Below is a small trained network, with its code and all its weights. Each question gives an input and a class and asks what happens when units are switched off, that is, made to give their printed mean instead of their output.

import numpy as np


def w(rows, s, z=0):
    codes = np.array(rows[::2]) - 128.0
    scale = np.full(codes.shape[1], s)
    scale[-1] = z or s
    return codes * scale


def f(y):
    return y / 2 * (1 + np.tanh(0.7978845608 * (y + 0.044715 * y**3)))


def log_softmax(a):
    a = a - a.max(-1, keepdims=True)
    return a - np.log(np.exp(a).sum(-1, keepdims=True))


def net(x, mask):
    res = np.array(x, float).reshape(1, 6) / 4 @ E
    y = f(res @ A[0][:, :-1].T + A[0][:, -1])
    res = res + np.where(mask, y, B[0][:, -1]) @ B[0][:, :-1]
    return log_softmax(res[-1] @ U[:, :-1].T + U[:, -1])


A, B = {}, {}
E = w([
[110,138,125,91,129,133,117,137],'x0',
[168,41,209,143,115,197,208,195],'x1',
[135,139,101,92,134,149,121,147],'x2',
[61,58,186,115,174,114,42,136],'x3',
[58,187,177,198,3,162,74,222],'x4',
[115,133,150,119,144,120,130,139],'x5',
],0.0066)
A[0] = w([
[240,192,55,151,61,140,250,135,245],'N0',
[200,63,82,70,230,67,154,35,253],'N1',
[110,177,71,119,151,76,67,63,104],'N2',
[177,46,147,74,131,166,171,174,234],'N3',
[86,254,61,116,134,70,15,22,139],'N4',
[108,216,157,173,73,185,71,202,67],'N5',
[148,54,149,76,116,210,139,203,227],'N6',
[215,116,125,80,211,143,139,95,25],'N7',
[96,186,153,172,75,141,75,158,33],'N8',
[184,87,108,68,183,96,160,78,29],'N9',
[126,166,92,25,125,187,153,114,253],'N10',
],0.0067,0.0037)
B[0] = w([
[91,225,203,182,202,54,6,202,230],'N0',
[76,180,159,152,84,42,169,225,255],'N1',
[137,195,184,163,135,201,206,217,181],'N2',
[70,219,172,246,175,144,147,156,199],'N3',
[192,204,210,205,205,253,213,194,247],'N4',
[173,31,99,60,9,26,233,247,212],'N5',
[104,195,216,226,174,101,206,131,202],'N6',
[174,66,70,33,17,82,231,212,158],'N7',
[123,82,67,65,73,103,204,196,177],'N8',
[166,72,33,110,93,41,212,239,164],'N9',
[31,236,204,143,201,55,97,191,175],'N10',
],0.0051,0.0077)
U = w([
[177,67,24,63,52,32,228,243,33],'0',
[163,153,171,183,173,195,205,133,191],'1',
[101,145,147,138,147,84,121,149,251],'2',
[103,147,138,135,164,51,70,156,241],'3',
[65,150,117,137,136,93,136,137,212],'4',
[71,158,127,108,123,73,137,123,240],'5',
[148,85,39,81,142,116,75,27,3],'6',
[141,68,12,71,131,168,48,3,3],'7',
],0.0059,0.0037)

Each question gives the input, the list of numbers given to net, and the class t.
The units are the neurons (one row each of A and B). Each row of codes is followed by its name. A weight is (code - 128) times the scale printed after its matrix; where a second scale follows, it is the last column's (A, B and U).
mask holds one flag per neuron, in row order. A switched-off neuron (its flag False) gives its mean, the last column of its row in B, instead of its output. The means were averaged over made-up inputs and are rounded, as every weight is.
A unit's drop is (log p(t) with every unit on - log p(t) with that unit switched off) / (log p(t) with every unit on - log p(t) with every unit switched off).
The circuit of an input: a set's keep is (log p(t) with only the set's units on - log p(t) with every unit switched off) / (log p(t) with every unit on - log p(t) with every unit switched off). Starting from all 11 units, units are removed one at a time, each time the one whose removal leaves the highest keep (on an exact tie, the one counted first), for as long as the keep stays at least 0.8.
units of the circuit, in order: the units of the circuit, biggest drop first
top k neurons: the k neurons with the biggest drops, biggest first
drop when u is switched off: that unit's drop, to one decimal
input [4,6,7,-8,-7,4], class 3: top 4 neurons => (N0 N10 N3 N5)
input [-7,0,-7,-6,-8,6], class 0: units of the circuit, in order => (N9)
input [-2,-2,4,4,7,0], class 0: units of the circuit, in order => (N5 N8)
input [-1,2,-1,-7,-3,0], class 3: top 2 neurons => (N0 N4)
input [4,-5,-3,4,8,6], class 0: top 2 neurons => (N5 N8)
input [1,-5,-5,0,4,3], class 1: top 3 neurons => (N4 N1 N0)
input [6,5,2,0,-8,-1], class 0: top 2 neurons => (N7 N9)
input [3,-8,4,-5,4,8], class 1: top 3 neurons => (N4 N2 N1)
input [7,-7,3,-3,-8,-8], class 0: top 3 neurons => (N9 N7 N1)
input [-7,3,0,-7,-4,-7], class 2: top 2 neurons => (N0 N5)
input [-6,-7,-3,-4,-4,-6], class 1: top 3 neurons => (N4 N2 N5)
input [3,7,5,-1,8,-7], class 0: top 3 neurons => (N5 N8 N4)
input [2,2,4,-4,2,-2], class 3: top 2 neurons => (N0 N4)
input [-3,7,-2,-8,-1,6], class 3: units of the circuit, in order => (N0)
input [-1,-4,3,-8,-3,4], class 3: top 2 neurons => (N0 N10)
input [-7,-8,-2,4,8,6], class 0: top 2 neurons => (N5 N8)
input [-8,7,8,-5,-1,-8], class 2: drop when N3 is switched off => -0.1
input [4,-7,2,-3,6,4], class 1: drop when N5 is switched off => -0.3
input [1,-7,0,4,-4,7], class 1: drop when N5 is switched off => 0.1
